[[ -12    8    2  -21   -5   -9  -24]
 [  -2  -12   15   -3    0   -5    8]
 [  -3   -5   16  -12   -5   -7    5]
 [  -6    7  -10    6   -5   29   25]
 [ -69  -55   29   46   21   -8  -49]
 [ -23   30   -4  -39  -15  -11  -69]
 [ -17   47  -11  -52  -25   -2 -108]
 [   1  -37   29   20   16   -6   77]
 [ -13   17   -2  -28   -9   -6  -51]
 [ -30  -29    4   24    9    1  -22]]
=>
[[ -12    8    2  -21   -5   -9  -24]
 [  -3   -5   16  -12   -5   -7    5]
 [ -69  -55   29   46   21   -8  -49]
 [ -17   47  -11  -52  -25   -2 -108]
 [ -13   17   -2  -28   -9   -6  -51]]

[[-32  16 -87  48 -20  11   8  25 -32  47  14 -38 -38]
 [-52   0 -55 -21  13 -13  39  -4  29  33  18  60 -55]
 [-56 -12  22  11 -33 -18 -25  11 -14  -7  31 -67   2]]
=>
[[-32  16 -87  48 -20  11   8  25 -32  47  14 -38 -38]
 [-56 -12  22  11 -33 -18 -25  11 -14  -7  31 -67   2]]

[[ -8  20  -2 -21 -21  12   0 -10  13 -20 -45  -3  14]
 [-10  58  -1 -22 -35  -3  17  25   6   0 -31  20  11]
 [ 26 -92 -45  23  48   1   0 -14  -6   2 -23 -14  -1]
 [  7 -11 -31  -7   4   1  11   3   4  -3 -46   2  11]]
=>
[[ -8  20  -2 -21 -21  12   0 -10  13 -20 -45  -3  14]
 [ 26 -92 -45  23  48   1   0 -14  -6   2 -23 -14  -1]]

[[ -2  39 -79  -5 -51  51 -10 -12  77  86 -22 -11 -43 -14]
 [ -2  -3 -15  -2 -49  -6  12  33  -7 -11  35  26  -8  13]]
=>
[[ -2  39 -79  -5 -51  51 -10 -12  77  86 -22 -11 -43 -14]]

[[ -1   0  79   0  11  -3 -14 -42   0  -6 -11]
 [ -1   1 -22  -2  24   3   0   6   0   4   4]
 [ -1  -4 -36  -1 -11  -4  11  31  -8  -7  20]
 [ -1  -2  75   0  15  -6 -12 -37  -4 -10  -7]
 [  0   5 -45  -1 -23   8   6  20  10  13   6]
 [ -1  -8  21  -1  23 -11   1   3 -18 -19  13]
 [ -1   8  34  -1   3   8 -12 -32  14  13 -15]
 [  0  -1   4  -1 -11  -2   2   3  -2  -3   6]]
=>
[[ -1   0  79   0  11  -3 -14 -42   0  -6 -11]
 [ -1  -4 -36  -1 -11  -4  11  31  -8  -7  20]
 [  0   5 -45  -1 -23   8   6  20  10  13   6]
 [ -1   8  34  -1   3   8 -12 -32  14  13 -15]]

[[-34   0  10]
 [ -1  -1   1]
 [ 11 -18  15]
 [-78 -14  15]
 [ -2  -1   2]
 [ 41  49 -31]
 [ 10 -11  21]
 [ 12  -4  -6]
 [ 26  16  -5]
 [  0 -13  38]
 [  9  -8  38]
 [ -1  20   4]]
=>
[[-34   0  10]
 [ 11 -18  15]
 [ -2  -1   2]
 [ 10 -11  21]
 [ 26  16  -5]
 [  9  -8  38]]

[[-46 -35  85  50 -62  57  33  70 -41  42 -33  72  92  46]
 [-19 -45  19  59 -18  17  83  37 -54 -64 -75 -30 -13  22]
 [  5  69 -71 -26 -89 -61  10  30  78 -85 -75  17  -1  18]
 [ 78  31 -36 -56 -63 -21 -73  17  85 -47  61  22  62 -43]]
=>
[[-46 -35  85  50 -62  57  33  70 -41  42 -33  72  92  46]
 [  5  69 -71 -26 -89 -61  10  30  78 -85 -75  17  -1  18]]
